Below are the code and all the weights of a small trained network. Each question names an input and a target symbol and asks about switching units off, where a switched-off unit gives its printed mean instead of its output.

import numpy as np


def w(rows, s, z=0):
    codes = np.array(rows[::2]) - 128.0
    scale = np.full(codes.shape[1], s)
    scale[-1] = z or s
    return codes * scale


def norm(h):
    return h / np.sqrt((h * h).mean(-1, keepdims=True) + 1e-5)


def f(y):
    return y / 2 * (1 + np.tanh(0.7978845608 * (y + 0.044715 * y**3)))


def softmax(a):
    e = np.exp(a - a.max(-1, keepdims=True))
    return e / e.sum(-1, keepdims=True)


def log_softmax(a):
    a = a - a.max(-1, keepdims=True)
    return a - np.log(np.exp(a).sum(-1, keepdims=True))


def net(x, mask):
    ids = ['Σαζθπφ'.index(c) for c in x.split()]
    T = len(ids)
    res = E[ids] + P[:T]
    u = 0
    for l in range(2):
        r = norm(res)
        for j in range(2):
            rows = slice(3 * j, 3 * j + 3)
            q, k, v = (r @ M[l][rows].T for M in (Q, K, V))
            z = softmax(np.where(np.tri(T) > 0, q @ k.T / 3**0.5, -1e9)) @ v
            o = O[l][rows]
            res = res + np.where(mask[u + j], z, o[:, -1]) @ o[:, :-1]
        u += 2
        y = f(norm(res) @ A[l][:, :-1].T + A[l][:, -1])
        res = res + np.where(mask[u : u + 16], y, B[l][:, -1]) @ B[l][:, :-1]
        u += 16
    return log_softmax(norm(res)[-1] @ U[:, :-1].T + U[:, -1])


Q, K, V, O, A, B = {}, {}, {}, {}, {}, {}
E = w([
[112,163,95],'Σ',
[93,73,154],'α',
[87,198,255],'ζ',
[140,79,229],'θ',
[90,218,50],'π',
[113,163,93],'φ',
],0.0091)
P = w([
[128,170,74],'0',
[143,96,155],'1',
[148,111,148],'2',
[158,123,143],'3',
[153,134,139],'4',
[252,255,45],'5',
[154,175,126],'6',
[141,172,125],'7',
[154,179,117],'8',
[177,180,95],'9',
],0.0042)
Q[0] = w([
[145,96,147],'0.h1',
[98,2,219],'0.h1',
[117,62,173],'0.h1',
[163,111,113],'0.h2',
[146,96,90],'0.h2',
[135,79,89],'0.h2',
],0.013)
K[0] = w([
[172,64,118],'0.h1',
[123,2,82],'0.h1',
[190,4,76],'0.h1',
[102,95,78],'0.h2',
[133,126,79],'0.h2',
[156,144,90],'0.h2',
],0.0089)
V[0] = w([
[179,50,66],'0.h1',
[183,130,248],'0.h1',
[133,152,2],'0.h1',
[216,160,162],'0.h2',
[220,58,84],'0.h2',
[100,204,149],'0.h2',
],0.0053)
O[0] = w([
[158,51,109,48],'0.h1',
[3,111,172,111],'0.h1',
[151,76,94,38],'0.h1',
[119,125,142,27],'0.h2',
[197,130,140,2],'0.h2',
[91,172,131,159],'0.h2',
],0.0067,0.0017)
A[0] = w([
[126,44,92,79],'0.n1',
[129,182,45,137],'0.n2',
[235,56,175,73],'0.n3',
[130,111,175,97],'0.n4',
[163,122,122,1],'0.n5',
[154,102,92,41],'0.n6',
[166,234,142,50],'0.n7',
[129,97,50,112],'0.n8',
[162,106,147,84],'0.n9',
[190,196,142,143],'0.n10',
[127,107,126,46],'0.n11',
[50,111,19,158],'0.n12',
[92,49,105,190],'0.n13',
[160,109,182,106],'0.n14',
[2,72,139,167],'0.n15',
[141,108,92,49],'0.n16',
],0.0077,0.0023)
B[0] = w([
[121,168,183,129],'0.n1',
[129,142,213,175],'0.n2',
[154,196,144,129],'0.n3',
[142,42,119,141],'0.n4',
[125,134,74,105],'0.n5',
[126,147,122,113],'0.n6',
[66,110,207,157],'0.n7',
[110,209,124,134],'0.n8',
[134,149,92,116],'0.n9',
[41,53,152,152],'0.n10',
[102,128,139,112],'0.n11',
[194,202,172,163],'0.n12',
[167,139,254,167],'0.n13',
[149,105,128,133],'0.n14',
[208,151,153,254],'0.n15',
[128,166,111,113],'0.n16',
],0.0042,0.005)
Q[1] = w([
[178,183,190],'1.h1',
[142,60,75],'1.h1',
[125,62,69],'1.h1',
[137,71,2],'1.h2',
[132,146,106],'1.h2',
[169,177,185],'1.h2',
],0.016)
K[1] = w([
[148,188,254],'1.h1',
[100,27,24],'1.h1',
[143,76,4],'1.h1',
[254,77,40],'1.h2',
[169,124,128],'1.h2',
[65,171,238],'1.h2',
],0.012)
V[1] = w([
[24,89,195],'1.h1',
[2,99,102],'1.h1',
[61,152,148],'1.h1',
[126,138,80],'1.h2',
[103,171,95],'1.h2',
[7,142,39],'1.h2',
],0.0086)
O[1] = w([
[239,172,147,214],'1.h1',
[186,167,182,27],'1.h1',
[135,194,146,161],'1.h1',
[133,102,145,53],'1.h2',
[124,130,175,104],'1.h2',
[2,128,218,2],'1.h2',
],0.0069,0.0051)
A[1] = w([
[164,85,1,30],'1.n1',
[145,71,146,138],'1.n2',
[60,29,118,4],'1.n3',
[102,75,105,37],'1.n4',
[156,106,113,74],'1.n5',
[88,121,173,198],'1.n6',
[103,141,160,169],'1.n7',
[156,155,47,105],'1.n8',
[103,66,83,122],'1.n9',
[185,73,153,195],'1.n10',
[127,93,119,42],'1.n11',
[143,203,103,136],'1.n12',
[79,111,108,119],'1.n13',
[103,123,149,195],'1.n14',
[154,174,120,131],'1.n15',
[141,163,137,163],'1.n16',
],0.013,0.0027)
B[1] = w([
[207,187,109,254],'1.n1',
[76,143,105,136],'1.n2',
[194,1,178,124],'1.n3',
[148,108,160,117],'1.n4',
[87,146,135,145],'1.n5',
[109,135,86,150],'1.n6',
[127,115,88,149],'1.n7',
[107,159,151,209],'1.n8',
[180,131,204,140],'1.n9',
[82,169,85,200],'1.n10',
[127,157,189,115],'1.n11',
[142,71,148,195],'1.n12',
[132,108,119,119],'1.n13',
[112,129,86,135],'1.n14',
[155,84,146,179],'1.n15',
[185,103,99,169],'1.n16',
],0.0082,0.0069)
U = w([
[186,134,177,3],'Σ',
[33,161,29,171],'α',
[74,195,239,125],'ζ',
[142,77,143,132],'θ',
[255,149,14,149],'π',
[141,33,143,226],'φ',
],0.0076,0.0031)

Each question gives the input, a string of symbols that net reads in full, and the target symbol t.
The units are the heads (3 rows each of Q, K, V and O) and the neurons (one row each of A and B). Each row of codes is followed by its name. A weight is (code - 128) times the scale printed after its matrix; where a second scale follows, it is the last column's (O, A, B and U).
mask holds one flag per unit, layer by layer, with each layer's heads first. A switched-off unit (its flag False) gives its mean, the last column of its rows in O or B, instead of its output. The means were averaged over made-up inputs and are rounded, as every weight is.
A unit's drop is (log p(t) with every unit on - log p(t) with that unit switched off) / (log p(t) with every unit on - log p(t) with every unit switched off).
The circuit of an input: a set's keep is (log p(t) with only the set's units on - log p(t) with every unit switched off) / (log p(t) with every unit on - log p(t) with every unit switched off). Starting from the 12 units with the biggest drops (on a tie, the unit counted first), units are removed one at a time, each time the one whose removal leaves the highest keep (on an exact tie, the one counted first), for as long as the keep stays at least 0.8.
circuit, biggest first: the units of the circuit, biggest drop first
top k neurons: the k neurons with the biggest drops, biggest first
top k neurons in layer l: the k neurons of layer l with the biggest drops, biggest first
drop of u: that unit's drop, to one decimal
input α α α ζ, target α: top 2 neurons	[0.n13 0.n15]
input Σ π Σ, target φ: circuit, biggest first	[0.h1 1.n3 1.h1]
input α π α α Σ Σ ζ α α, target α: top 2 neurons	[0.n13 0.n15]
input ζ Σ Σ Σ π ζ ζ θ, target ζ: circuit, biggest first	[1.h2 0.h1]
input Σ Σ Σ π, target α: circuit, biggest first	[1.h1 0.h1]
input Σ Σ Σ, target φ: top 3 neurons	[1.n3 0.n15 0.n13]
input ζ π α, target ζ: circuit, biggest first	[1.h2 0.h1]
input α ζ θ α α Σ, target α: top 2 neurons	[0.n15 0.n13]
input α α Σ Σ ζ π φ, target α: top 3 neurons	[0.n15 0.n13 0.n1]
input α α α α α ζ α α φ, target α: top 2 neurons	[0.n13 0.n15]
input α α ζ, target α: top 3 neurons	[0.n13 0.n1 0.n12]
input ζ α α π α ζ, target ζ: top neuron	[1.n1]
input α α α ζ Σ ζ π, target ζ: top 2 neurons in layer 1	[1.n1 1.n10]
input α Σ θ ζ θ α θ, target α: top 2 neurons	[0.n13 1.n1]
input α α α α ζ α α α Σ, target α: top 4 neurons in layer 0	[0.n13 0.n1 0.n15 0.n8]
input α α ζ α α α φ α, target α: top 2 neurons in layer 0	[0.n13 0.n1]
input α α α ζ Σ Σ Σ ζ φ φ, target ζ: top 3 neurons in layer 1	[1.n1 1.n10 1.n12]
input ζ Σ α α α, target ζ: top 3 neurons	[1.n1 0.n13 0.n15]
input α θ Σ π α α Σ ζ θ, target α: drop of 0.h1	0.1
input ζ α Σ ζ ζ θ Σ θ ζ Σ, target ζ: drop of 1.n8	-0.1
input ζ θ π θ α φ θ, target ζ: drop of 0.h1	0.4
